Each row, then one of two labels for whether it has a hidden trait; a new part has new ones
In the rows, 128 means zero.
[167 103 108 116 153 190 145 145 131  74 111 150  99 176 165 125 166 134
 183 109 112 150 141 111 172 109 138 130  91 160 213 123 139 139 128 139
 108 143 157 132 154 133 143 114 101 101 145 135 136  85 147 131 125 123
 151 134  91 149  93 123  61 140 103 184 119 105 120 147 136 119]  T
[176  61  93  94 131 203  70 135 169 106 120 170  81 154 154 139 172 149
 208 111 153 173 159 139 150 123 153 116 103 138 170 143 116 142 122 105
 133 145 141 142 124 142 160 126 149 106 140 125 155  96 129 108 118 149
 143 135 107 181  88  94  82 126  78 181 133 146 153 128 142 122]  G
[131 131 155 118 154 133  76  88 136 181 138  84 130 175 111  65  94 167
 149 163 136 140 113 143 152  91 123 144 111 253 148  78 144 137 119 198
 125  92  69 139 126  80 152 133 158 133 132 152 116  89 132 105 159 135
 114 133 144 238 143 191 101 118  78  93 103 100 102 142 108  83]  G
[162  81 132 104 133 207  80 142 139 103 128 154  83 197 178 122 155 121
 174 127 154 160 146 124 161 136 128 125 105 164 185 128 163 130 140 184
 134 155 131 130 139 121 139 120 130  87 130 113 161 100 136 117 114 174
 134 151  86 179  86 122 128 114  95 174 121 137 165 157 150 117]  G
[120  95 140 124 159 160  84 113 118 132 160  62 164 141 112  99 117 150
 148 144  89 109 137 111 140 111 102 123 112 198 100 118 131 116 116 180
 137 122 112 124 123 111 113 146 136 136 116 172 135 115 133 105 115 138
 112 125 151 174 137 222  82 139 120 136 112 102 130 142 113 104]  G
[101 114 149  90 164 185  87 152  96 152 128 145 110 195 113 107  75 147
 152 114  74 138 113 101 131 118 137 114 100 209 118  94 160 135 150 190
 117  86 131 141 179 110 117 158 166 147 124 128 155 152 132 121 123 145
 124 103 151 169 128 175  48 155 119 124 125 119 141 132 159 109]  T
[132 143 128 117 115 119  95 119 110 121 132 167 138 116  86  81  95 158
  89 108 113 171 126 116 119 105 126  52 157 135  61 111 142 145 158 103
 112 141 117 178 170 140 135 127 154 104 113 117 149 104 129 137 109 108
 114 140 144 166 155  76 118 119 146 138  99  81 179 135 145 119]  G
[ 85 118 147 105 136 138 102 164  59  59 135 182 102 106  93  90 127 149
  72 123 128 153 102 148 121  87 150  85 123  98  60  94 106 138 139 132
 153 122 132 176 137  80 138 115 160 135 119 144 163 100 146 147  87 141
 134 204 111 173 115  66 125 121 186 156 113 117 196 144 151 120]  T
[ 82 104 151 101 129 155  98 172  79  45 127 151  91 100  83 103 135 139
  55 118 129 153 109 128 103 103 150  99 123  94  38 114 104 133 156 142
 141 137 154 177 150  97 143 124 164 136 119 135 176  96 166 144  89 150
 134 202 113 144 107 104 118 120 193 186 111 114 190 144 143 136]  T
[171  53  79  97 116 211  75 158 130  33 130 136 134 137 151 141 168 144
 226 125 166 164 157 103 138 137 144 127 102 108 146 147  99 127 116   3
 133 155 201 136 124 163 146 123 111 119 118 109 146 107 129 126 109 137
 149 133 110 159  80 151  75 125  83 216 153 141 176 126 159 123]  T
[116  79 141 124 157 155  73 140 105 156 131 102 172 155 107  88 118 161
 127 125 114 102 111 112 144 144 136  44 126 150  77 116 133 118 121 198
 148 118 126 132 134 115 111 152  89 149 119 123 140  95 127 101  95 120
 105 148 153 145 102 189  87 117 132 138 144  92 128 155 116 116]  G
[181 106  86 104 125 166  69 143 128  74 123 159 136 139 141 138 158 157
 224 136 150 147 160 128 143 125 139 125  98 130 110 152  97 117 105  60
 146 124 162 125 135 165 147 146 147 113 116 128 142 110 128 125 112 149
 138 128  92 142 108 104  72 122  83 123 136 111 177 124 143 130]  T
[ 92 141 142 104 129 141 112 156  63  55 137 159  89  99  96  86 121 119
  72 118 114 140 107 135 119  90 153 104 114 113  98 105 114 134 139 114
 154 135 147 181 132 102 132 117 183 137 112 144 159 135 161 140  89 144
 138 169 124 159 104  92 135 111 181 179 107  99 181 145 144 115]  T
[112  91 131 119 156 149  70 170  79 135 119  75 126 161  70 102 132 179
 122 154  96 150 129 136 123 121 121 106 107 241 112 103 135 120 146 189
 132 147 150 153 153 107 120 132 124 139  81 166 136  77  99 118 100 146
 114  99 106 157 129 167  93 122 150  96  60 118 108 147 126 112]  T
[127  81 111 128 145 163 102 132 111 125 159  46 167 122 107  95 143 149
 121 119  83  93 144 101 121 152  91 128 144 185  37 144  99  99 123 183
 139 136 137 102 115 119 108 157  97 160 116 182 130 104 138 119  96 119
 101 112 143 153 121 215  88 146 180 192 117 120 147 155 111 110]  G
[102 134 159 110 159 143  72 127 100 187 128 160  88 146  88  96  81 164
 154 127  97 142 118 140 135  97 130 125  95 225 167  77 150 144 128 176
 142 131 126 162 162 247 141 115 160 103 121 129 138  65 120  97 132 145
  95  90 153 164 116 162 112 123  87  52  66  69  64 134 131 104]  T
[110 144 114 117 148 127  91 137  99 177 136 111 127 128  99 127  94 145
 140 110  58 122 116 123 137 113 112 127  90 200  94 105 135 133 123 150
 134 129 152 145 149 157 130 145 151 123  98 157 127 107 135  96 118 211
 123  72 161 120 127 176  97 138 125  75  71  88  77 129 120 106]  T
[117 116 125 119 159 157  65 125  98 156 164  94 145 119 138 110 101 136
 145 114  70 106 117 112 144 129 103 110 100 173 100 118 121 123 126 167
 142 142 116 116 112 115 119 153 124 166  93 141 140 102 152 122 125 118
 106  85 171 163 124 156 110 143 131 121 107  84 109 144 142 106]  G
[114 129 113 131 145 146  65 151  76 147 121 100 142 138  82  99 125 163
 149 161  78 150 122 136 133 104 116 115  89 228 124 101 135 120 138 152
 125 131 151 132 127 115 121 146 117 145  95 167 121  98 109 110 104 134
 119  68 140 121 132 192  93 125 144  65  66  95 109 125 113 106]  T
[101 123 174  89 154 139  68 132 125 180 139 122 121 171 115 118  79 143
 106 116  83 139 111 150 155  75 137 110 119 244 156  56 169 135 142 149
 122  99  99 159 166  82 117 165 190 127 155 127 147 118 125 130 121 141
 117 146 153 210 110 183  87 148  77 102 137 128 129 127 134  76]  G
[ 98 115 122 102 156 138  82 142  94 173 118 116 121 136  82 111  94 174
 162 132  87 149 116 133 136 114 107 116 102 182 123  91 150 137 137 195
 137 139 144 154 162 134 140 139 165 116 117 152 139  72 119  99 126 151
 112  91 145 154 121 180 108 133 124  80  82  98  87 129 134 101]  T
[110  62 164  85 158 182  72 172 131 163 124 113 111 174 126 105 108 143
 101  97  71 128 140 144 125 118 142  95 140 192  92  88 143 130 163 172
 120 154 131 156 178  71 124 169 163 142 144 153 158  82 117 121  98 165
 120 146 138 182  88 207  77 147 124 183 138 149 162 140 155 103]  G
